Here is a tiny trained network, its code and every weight. The questions are about switching its units off for an input and a class, where a switched-off unit gives its printed mean instead of its output.

import numpy as np


def w(rows, s, z=0):
    codes = np.array(rows[::2]) - 128.0
    scale = np.full(codes.shape[1], s)
    scale[-1] = z or s
    return codes * scale


def norm(h):
    return h / np.sqrt((h * h).mean(-1, keepdims=True) + 1e-5)


def f(y):
    return np.maximum(y, 0)


def log_softmax(a):
    a = a - a.max(-1, keepdims=True)
    return a - np.log(np.exp(a).sum(-1, keepdims=True))


def net(x, mask):
    res = np.array(x, float).reshape(1, 3) / 4 @ E
    u = 0
    for l in range(2):
        y = f(norm(res) @ A[l][:, :-1].T + A[l][:, -1])
        res = res + np.where(mask[u : u + 9], y, B[l][:, -1]) @ B[l][:, :-1]
        u += 9
    return log_softmax(norm(res)[-1] @ U[:, :-1].T + U[:, -1])


A, B = {}, {}
E = w([
[124,97,191,131,159,1,182,204,106],'x0',
[219,194,43,188,224,160,158,171,107],'x1',
[110,69,254,196,178,201,99,121,63],'x2',
],0.0082)
A[0] = w([
[116,234,117,43,123,66,128,114,198,72],'0.n0',
[123,94,118,108,66,161,35,122,152,120],'0.n1',
[38,123,188,120,89,62,185,133,144,74],'0.n2',
[178,114,148,175,162,173,129,119,51,144],'0.n3',
[103,126,98,94,143,63,134,108,88,78],'0.n4',
[135,126,1,117,169,90,209,110,126,120],'0.n5',
[138,143,134,126,137,87,148,228,54,33],'0.n6',
[109,203,117,156,52,118,145,158,150,2],'0.n7',
[157,38,176,226,99,130,143,146,155,69],'0.n8',
],0.0069,0.0045)
B[0] = w([
[166,48,167,119,77,90,98,180,114,221],'0.n0',
[50,183,102,105,221,63,159,132,132,206],'0.n1',
[65,208,88,100,175,43,140,2,58,231],'0.n2',
[96,49,28,20,85,96,87,182,101,234],'0.n3',
[228,99,151,149,87,241,55,160,204,160],'0.n4',
[124,54,83,20,122,112,80,164,89,254],'0.n5',
[138,164,204,157,121,72,154,57,218,180],'0.n6',
[163,170,117,101,130,168,65,228,171,140],'0.n7',
[191,119,106,112,65,51,27,165,149,190],'0.n8',
],0.0058,0.0053)
A[1] = w([
[138,156,90,111,91,247,94,69,210,121],'1.n0',
[194,191,111,186,213,128,156,172,84,131],'1.n1',
[137,194,176,192,173,46,217,129,192,2],'1.n2',
[114,136,158,124,88,155,84,105,149,142],'1.n3',
[148,73,167,88,103,106,114,182,110,55],'1.n4',
[124,135,113,99,169,77,58,95,132,163],'1.n5',
[141,72,191,193,166,155,79,136,68,137],'1.n6',
[182,107,95,91,190,145,112,161,126,183],'1.n7',
[128,200,128,152,135,72,107,128,165,141],'1.n8',
],0.011,0.0028)
B[1] = w([
[197,76,243,202,166,58,188,145,149,205],'1.n0',
[36,156,165,68,97,44,81,28,110,184],'1.n1',
[186,71,137,249,144,190,172,53,209,163],'1.n2',
[164,207,69,116,157,89,178,86,71,169],'1.n3',
[177,136,141,193,142,214,182,88,154,214],'1.n4',
[106,127,99,194,159,212,100,175,123,254],'1.n5',
[207,154,1,24,58,78,145,223,216,198],'1.n6',
[33,147,190,125,94,131,134,97,110,243],'1.n7',
[217,161,155,103,189,202,114,157,72,167],'1.n8',
],0.0078,0.0089)
U = w([
[173,88,58,39,66,111,97,221,154,126],'0',
[201,76,183,208,178,91,171,97,157,128],'1',
[15,169,136,72,133,86,95,43,84,127],'2',
[115,116,118,202,143,254,121,142,96,162],'3',
[129,202,161,139,74,176,151,145,105,1],'4',
],0.021,0.027)

Each question gives the input, the list of numbers given to net, and the class t.
The units are the neurons (one row each of A and B). Each row of codes is followed by its name. A weight is (code - 128) times the scale printed after its matrix; where a second scale follows, it is the last column's (A, B and U).
mask holds one flag per neuron, layer by layer. A switched-off neuron (its flag False) gives its mean, the last column of its row in B, instead of its output. The means were averaged over made-up inputs and are rounded, as every weight is.
A unit's drop is (log p(t) with every unit on - log p(t) with that unit switched off) / (log p(t) with every unit on - log p(t) with every unit switched off).
The circuit of an input: a set's keep is (log p(t) with only the set's units on - log p(t) with every unit switched off) / (log p(t) with every unit on - log p(t) with every unit switched off). Starting from the 12 units with the biggest drops (on a tie, the unit counted first), units are removed one at a time, each time the one whose removal leaves the highest keep (on an exact tie, the one counted first), for as long as the keep stays at least 0.8.
units of the circuit, in order: the units of the circuit, biggest drop first
top k neurons: the k neurons with the biggest drops, biggest first
k most important neurons of layer l: the k neurons of layer l with the biggest drops, biggest first
drop of u: that unit's drop, to one decimal
input [-3,7,2], class 2: most important neuron of layer 1 : [1.n1]
input [4,-3,4], class 0: 4 most important neurons of layer 1 : [1.n6; 1.n0; 1.n7; 1.n2]
input [8,-7,-6], class 1: units of the circuit, in order : [0.n3; 1.n2; 0.n5]
input [-2,-5,5], class 0: top 2 neurons : [1.n6; 1.n7]
input [4,2,-3], class 1: 2 most important neurons of layer 1 : [1.n4; 1.n6]
input [7,-6,-1], class 1: units of the circuit, in order : [1.n2; 0.n3; 0.n5]
input [4,-7,-6], class 2: 3 most important neurons of layer 0 : [0.n2; 0.n3; 0.n8]
input [-8,7,5], class 1: top 2 neurons : [1.n0; 1.n5]
input [-3,5,4], class 2: top 3 neurons : [1.n1; 1.n7; 0.n0]
input [1,2,3], class 3: top 2 neurons : [0.n3; 1.n4]
input [-3,-3,1], class 3: 2 most important neurons of layer 0 : [0.n1; 0.n4]
input [-3,7,7], class 0: top 2 neurons : [1.n6; 0.n2]
input [6,7,-3], class 2: top 4 neurons : [1.n1; 0.n5; 1.n7; 1.n0]
input [-8,6,7], class 1: top neuron : [1.n0]
input [7,8,0], class 2: drop of 1.n0 : 0.3
input [3,7,-4], class 2: drop of 1.n1 : 0.3
input [1,6,-4], class 2: drop of 1.n7 : 0.2
input [1,-4,6], class 0: drop of 1.n6 : 1.6
input [1,-6,6], class 0: top 3 neurons : [1.n6; 1.n7; 1.n1]
input [2,1,-1], class 3: most important neuron of layer 0 : [0.n5]
